In the rows, 128 means zero.
Here are made-up objects, facts about them, and rows of numbers that follow some of those facts. Name the object behind each unnamed row.

Some objects and their rows:
troklor: [160 106  96 157 129  91 138 111 176 168 147 121 141 162  40 152 146 157
 179 144 155 118 144 173 117 124 165  75 146 112 111 150 103 166]
stokom: [106 126 162 109 147 117 100  69 133 118 146 222 135 193 155 140 118 110
 109 115 138 109 161 155 195 142 137 149 114 170 156 123 142 120]
skises: [134 121 125 116 137  79 118 143  92 127 100  90 132 113 116  62 134 124
 107 193 127 136 103 118  93 119 166 159 120 121 112 102 148 146]
pobi: [ 62 143 144 131  76  59 141  43 117 132 129 103 139 135 157  64 106  90
 126 170  83  94 120 155 134  94 145 191 101 122 132 119 113 128]
luguk: [ 84 112 126 126 109  90 153 107 135 109 137 170 143 151 125 110 129 112
 139 122 102  94 138 121 152 147 134 142 106 162 133 114  99  87]
bepla: [143 114 121 140 114 107 103 100 144 104 126 101 133 118  99 158 158 138
 140 136 145 117 125 142 113 136 127 131 115 113 135 156 135 146]
studar: [126 146 153 120 124  99 120  38 124 170 132  40 151  95 177  69  74  91
 154 127  94 124 114 135 127  92 127 166  98 124 130 106 146 154]
grostun: [156 200 170 121 126 142  72 165  79 126  98 161 102 161 135 196  96 125
  96 128 179 135 172 159 133 158 143  90 114 149 154  95 149 117]
pirun: [139 135 148 116 142 130 136 101 107 142 122  65 151 116 148 109  87 123
 161 118 123 120 127 126 135 120 122 119 116 133 138  83 148 151]
guplo: [123 130 121 197 173 163 107 150 137  54 165 117 111  97  84 207 162  92
 130  83 156 115 135 130  97  94 133 161 176  61 128 181 146 161]
zibres: [105 152  89 141 138 147 142 210 165 117 120 131 158  99 148  87 135 135
 157 119  62 138 140  84 138 191 121 155  91 153 119 157  55 103]
brogrum: [163 103 119 126 169 129 184 120 153 213 147 101 148 166  78 123  80 139
 192 105 141 123 143 149 140 107 148  60 156 135 118  84 120 175]
kogek: [ 78 116 135 147 137 128 155 110 127  97 157 168 124 151 117 143 129  96
 124 107 121  98 137 137 150 106 135 150 150 118 134 121 120 108]
flapimak: [151 101 118 144  99 122  97  79 126  99 140 110 129 113 111 163 191 167
 137 145 140 125 105 158 128 130 115  98 124 114 115 146 134 106]
plitran: [ 90 114 115 125 114  80 153 133 149  99 143 168 153 137 122  92 134  97
 156 109  86  91 141 103 149 174 138 148  88 173 129 116  71  55]
roflas: [116 117 100 130 136 166 201 191 175 194 119 148 127 164 103 110 114 177
 150 139 118 144 140 131 135 122 125  95 165 114 119 154  94 196]
flena: [ 97  95 137 122  85 121 146  73 107 107 147 168 128 152 133 133 169 155
 126 141 112 108 107 155 166 117 119  98 129 145 118  96 120  58]
kibi: [144 111 119 141 106 109  98  90 135  99 128 108 131 118 108 161 165 153
 144 145 143 116 118 146 117 137 121 116 113 123 125 150 138 127]
lastom: [106 150 101 139 141 148 144 211 158 120 122 129 159  99 149  85 135 136
 154 123  64 136 143  88 137 190 122 155  85 146 118 155  48 105]

There are 2 kinds of fact about the objects: δ, κ.
vanar δ pirun; beson δ plakle; plakle δ degrek; monin δ dugron; fluse δ gruklobrak
setom δ teplan; fadrer δ pobi; lastom δ lestak; tapli δ nutrum; vuro δ faril
laran δ gidros; vasku δ koskem; rimon δ brogrum; sobesto δ studar; mezir δ broda
plonadi δ zostoge; paliban δ bulu; brogrum δ ponu; stagen δ plidris; broda δ lupu
tarul δ fivo; gezel δ brisku; mestu δ skeplel; malas δ lovim; branul δ trugrizom
dostok δ flena; studar δ fletrin; noketrum δ konam; tofen δ flokli; teplan δ zesudam
pugaklek δ plebre; mogrutrek δ fluse; zoklin δ tezak; skises δ malas; zostoge δ mestu
flena δ pugaklek; kogek δ guplo; plidris δ trori; plebre δ tapli; festotror δ guplom
stafo δ dunon; tritrom δ rekle; tudro δ koziplol; fugun δ festotror; kofligam δ datran
skonem δ roflas; dabre δ tritrom; vaguplim δ fogam; luken δ kibi; koskem δ lastom
plisir δ goflus; brisku δ flebru; lupu δ domak; fivo δ lastos; pirun δ lelal
flanipa δ kofligam; nipanu δ skagatris; bepla δ dreram; grostun δ besi; klofa δ kluzum
bubus δ vako; domak δ skitizir; bogru δ kliflis; nidrus δ luguk; luguk δ roklol
lizel δ tomubril; banisi δ vefon; kugus δ fadrer; pigro δ banisi; flebru δ branul
nutrum δ mezir; deski δ klofa; flokli δ vasku; roklol δ tofen; skagatris δ pigro
roflas δ setom; besi δ stagen; steklos δ stafo; gite δ plitran; dugron δ vaguplim
lestak δ zibres; pobi δ sobesto; lelal δ skises; suba δ bromaro; treram δ dostok
plitran δ somik; ponu δ skonem; dribru δ fugun; nogim δ drakluk; drakluk δ monin
somik δ bogru; skeplel δ laran; vako δ zodol; skitizir δ beson; lovim δ steklos
bemel δ grostun; kliflis δ dribru; trori δ stepos; koziplol δ troklor; boga δ mogrutrek
dunon δ takol; kibi δ troskobre; zibres δ roplu; fluzes δ nidrus; zesudam δ flanipa
stokom δ tarul; bulu δ lizel; troklor δ rimon; faril δ zoklin; trapos δ rasu
groplem δ deski; troskobre δ treram; gruklobrak δ paliban; gidros δ boga; fletrin δ groplem
kluzum δ nipanu; zodol δ stupir; gubrul δ kogek; bromaro δ stokom; rekle δ breliklor
dreram δ gubrul; degrek δ flapimak; roplu δ gite; goflus δ suba; konam δ vuro
takol δ kugus; vefon δ plisir; stupir δ trapos; trugrizom δ tudro; stepos δ noketrum
datran δ bubus; lastos δ bemel; rasu δ nogim; flapimak δ dabre; vanar κ e
beson κ a; plakle κ a; monin κ b; fluse κ d; setom κ f
fadrer κ d; lastom κ a; tapli κ c; vuro κ a; laran κ a
vasku κ e; rimon κ d; sobesto κ b; mezir κ c; plonadi κ d
paliban κ f; brogrum κ d; stagen κ a; broda κ a; relim κ d
tarul κ c; gezel κ e; fogam κ e; mestu κ b; malas κ c
branul κ a; dostok κ b; studar κ d; noketrum κ d; tofen κ f
teplan κ a; pugaklek κ c; mogrutrek κ f; zoklin κ a; skises κ f
zostoge κ f; flena κ c; kogek κ c; plidris κ d; plebre κ c
festotror κ b; stafo κ b; tritrom κ f; tudro κ a; fugun κ c
kofligam κ e; pamas κ d; skonem κ a; dabre κ e; vaguplim κ a
luken κ d; koskem κ b; ridrek κ c; plisir κ f; brisku κ e
lupu κ e; fivo κ f; pirun κ d; flanipa κ d; nipanu κ a
bepla κ b; grostun κ e; klofa κ c; bubus κ d; domak κ a
bogru κ e; nidrus κ e; luguk κ c; lizel κ a; banisi κ c
kugus κ e; pigro κ b; flebru κ c; nutrum κ d; dosti κ a
deski κ c; flokli κ c; roklol κ f; skagatris κ a; roflas κ a
besi κ c; steklos κ f; gite κ a; dugron κ f; lestak κ e
pobi κ c; lelal κ c; suba κ d; treram κ b; plitran κ c
ponu κ a; dribru κ f; nogim κ e; drakluk κ e; somik κ f
skeplel κ e; vako κ a; tezak κ b; skitizir κ b; lovim κ d
bemel κ c; kliflis κ f; trori κ b; tomubril κ b; koziplol κ d
boga κ a; dunon κ a; kibi κ b; zibres κ a; fluzes κ e
zesudam κ e; breliklor κ e; stokom κ c; bulu κ d; troklor κ b
faril κ a; brodror κ a; guplom κ d; trapos κ f; groplem κ d
troskobre κ f; gruklobrak κ e; gidros κ a; fletrin κ e; kluzum κ b
zodol κ b; gubrul κ d; bromaro κ c; kibrar κ c; rekle κ b
dreram κ c; degrek κ f; klivovi κ e; roplu κ b; goflus κ b
konam κ f; guplo κ b; takol κ f; vefon κ f; stupir κ e
trugrizom κ d; stepos κ c; datran κ b; serustur κ f; lastos κ e
rasu κ b; flapimak κ b

Name these rows:
No name comes twice in this set of rows, the named rows included.
[101 162 135 158 165 202 144 199 125 109 123 133 127 125 147 143 124 144
 122 134 112 144 144 130 139 122 125 162 157  92 129 150 114 175] -> zoklin
[111 113 109 114 124 171 202 192 174 179 108 141 119 149 115 109 109 175
 140 133 126 142 136 113 131 127 102 107 160 115 134 168 113 202] -> teplan
[146  75 131  80 131 139 193 127 154 165 105 101 126 139 116 121  72 136
 153  88 158 115 121  83 121 116  83  91 150 132 160 110 179 188] -> flanipa
[154  85 117 146  86 132  96  69 117  95 145 110 127 107 113 176 211 184
 138 151 139 132  91 166 131 127 105  76 128 116 105 135 136  81] -> skitizir
[161  65  93  97 157  95 169 171 157 178 116 155 116 159  61  88 126 142
 122 150 164 143 116 101  95 120 156  95 163 134 113 123 149 175] -> setom
[137 113 117 167 135 139 100 108 135  82 149 109 120 106  96 178 170 132
 136 114 146 118 122 141 109 115 121 132 147  90 123 166 140 137] -> rekle
[156 116 130 133 168 128 159 111 136 190 145  96 153 154  96 116  85 136
 184 108 136 125 141 146 146 113 149  74 142 139 116  82 119 152] -> trugrizom
[154 163 187 108 175 157 112 141  72 109  96  98 149 157 142 161  76 148
 146 132 158 110 163 147 162 148 138 114 108 150 171  47 183 178] -> plidris
[149 159 124 141  97 114 116 143 124 171 131 134 103 134 111 157 112 114
 121 113 148 142 141 140 103 129 144  74 134 135 113 124 101  89] -> brisku
[148 158 157 138 134 121  81 136  91  70  92 120 133 153 101 192 134 164
 131 173 177 102 160 165 134 163 143 131 104 124 164 116 166 179] -> trori
[ 76 186 140 139  94 132 150 144 101 137  92  52 138 104 175  64 106 145
 127 201  66 134 121 144 114 110 131 185 116  89 124 143 100 183] -> dunon
[167 129 161 104 182 150  84  62 146 161 153 152 150 144 177 130  82 109
 138  80 148 139 148 136 183 133 112 134 109 168 146 111 163 140] -> suba
[175 129 146  96 191 120  68 146 112 117 111 189 131 165 130 118 127 131
  88 159 171 151 143 129 149 154 162 147 118 160 137 107 173 147] -> fivo

The same objects again, as new rows of numbers:
Named rows:
vako: [149 144 133 145 136  57  65  89  60 136 115  94 126  60 123 136 102 153
 161 149 136 131 113 155 155 157  63 157  46  97 125 101 185]
gidros: [149 119 130 137 126  94  81  81  84 162 140  97 116  96 130 141 135 121
 139 125 119 118  92 150 152 176 105 158 145 114 137 119 165]
troklor: [144 103 137 157 113 121  60  82 128 166 121 108 114 106 117 125 123 103
 127 110 116 106 134 140 154 194 146 155  81  91 171 165 192]
goflus: [158  80 114 145 105 125  89  91 137 161 121 108 129  50 134 148 119 101
 111 143 149 134 105 152 132 136  80 210  52 114 158 129 127]
bepla: [143 102 133 148 123  99  85  90 101 157 131 103 122  80 132 141 138 126
 134 129 130 131 104 148 149 165  93 172 123 103 134 138 161]
kibrar: [143 125 169 132 128  48  82 103 151 167 121  89 131  99 126 144 135 124
 179 123 148 189  89 176 143 180 122 111 120  73 122 131 133]
ridrek: [144 121 169 133 130  46  80 103 152 167 122  89 130 101 126 143 138 123
 178 123 146 190  89 177 143 181 121 110 116  76 120 132 132]
stokom: [172  80 121 144 112 108  92  85 113 158 133  99 131  66 145 150 112 103
 112 139 160 149  89 163 125 157  91 164  42 103 166 127 122]
besi: [157  99 134 141 108  75  98  80  75 151 155  93 126  99 154 148 107 119
  98 132 152 155  79 167 134 193  94 130  83 106 153 134 125]
noketrum: [141 110 130 137 132 103  89  86  74 151 157  93 124 107 145 135 103 124
  96 137 135 145  83 157 153 196 101 155 102 106 141 131 140]
pirun: [147 109 120 145 141 128  88  88  94 157 139  96 122  85 133 136 129 128
 131 141 117 142  95 140 161 177 111 165 149  98 133 127 170]
brogrum: [152 107 131 156 138 143  51  84 123 165 121 102 120 101 112 118 110 100
 128 122 118 110 124 137 159 201 161 153  74  82 176 154 197]
rimon: [148 107 129 153 141 148  53  83 125 166 122 102 119 104 112 119 112 102
 122 119 119 112 128 138 160 201 163 157  78  80 178 153 196]
suba: [163  83 108 140 131 147  83  92 128 161 126 102 132  56 134 142 105  99
 102 152 150 142  90 152 136 146  94 206  42 105 163 118 126]
fluse: [142 107 125 145 145 123  84  90  90 159 141  96 121  96 133 133 130 125
 126 136 123 135  90 146 159 180 111 165 141  99 138 132 168]
groplem: [164 103  96 140 126 167 101  90 133 164 130 103 123  51 122 144 129 116
 143 158 108 159 121 117 163 147 117 182 160  99 132 118 170]
stupir: [137 132 141 151 132  82  73  90  59 136 118  93 140  65 134 140 107 171
 163 159 139 145 116 155 149 150  54 135  64  95 117 108 176]
grostun: [139 109 142 136 106 107  93  80  81 154 155  95 130 110 155 146 101 132
 103 136 149 139  94 164 133 183  86 141  87 123 148 130 117]
konam: [147 115 133 144 122  66  90  89  84 152 158  92 115 121 145 151 117 123
 115 139 140 147  99 155 149 189  94 168 109 113 143 132 148]

Rows to name:
No name comes twice in this set of rows, the named rows included.
[138 114 132 150 126  70  84  94  75 141 123 101 127  63 132 141 130 146
 140 142 130 139 106 151 154 156  62 162  91  96 121 124 169] -> monin
[177  95 104 136 114 146  85  84 149 170 114 107 124  41 121 150 124  95
 144 146 133 127 113 136 138 125  99 210  94 117 156 103 145] -> skagatris
[146 124 141 131 125  81  78  88 111 166 130  96 119  93 123 139 133 120
 152 126 125 134  94 159 150 173 105 151 131 108 132 118 151] -> lizel
[151 102 137 142 113  72  98  81  69 150 158  92 123 107 155 145 114 123
 105 131 147 153  84 162 141 195 100 119  97 102 146 135 136] -> stepos
[147 104 136 136 104 115  93  80  94 156 147  97 131 101 152 148 103 126
 107 139 153 137  95 163 128 174  85 149  72 125 152 128 116] -> lastos
[155 125 138 159 130  87  54  90 112 154 120  98 117 103 115 136 114 118
 145 136 134 127 139 141 157 188 123 162  51  85 163 142 201] -> setom
[146 129 128 153 152  91  63  94  67 135 116  94 134  62 123 129  98 154
 144 159 133 147 111 148 160 164  78 161  47  76 128 115 185] -> bubus
[150 125 124 146 128  91  98  90  97 158 151  94 112 108 134 155 142 133
 151 144 111 153 115 128 164 180 107 159 185 106 126 127 181] -> skises
[144 122 114 139 132 132 104  83  88 157 155  96 117  93 134 141 126 141
 140 143  95 160 108 120 175 185 122 134 209  99 114 126 185] -> lovim
[136 135 169 129 134  34  75 111 160 166 127  89 122 123 123 149 132 127
 177 132 149 186 102 172 150 181 113 146 114  90 118 127 136] -> serustur
[149 128 121 143 113  98 108  85  97 157 159  94 109 112 133 156 143 140
 152 146 101 166 123 115 172 182 114 141 225 106 114 125 186] -> steklos
[141 129 144 153 127  97  60  86  80 142 114  96 135  80 124 134 105 159
 162 149 136 133 129 148 149 167  85 127  53  92 137 122 189] -> kofligam

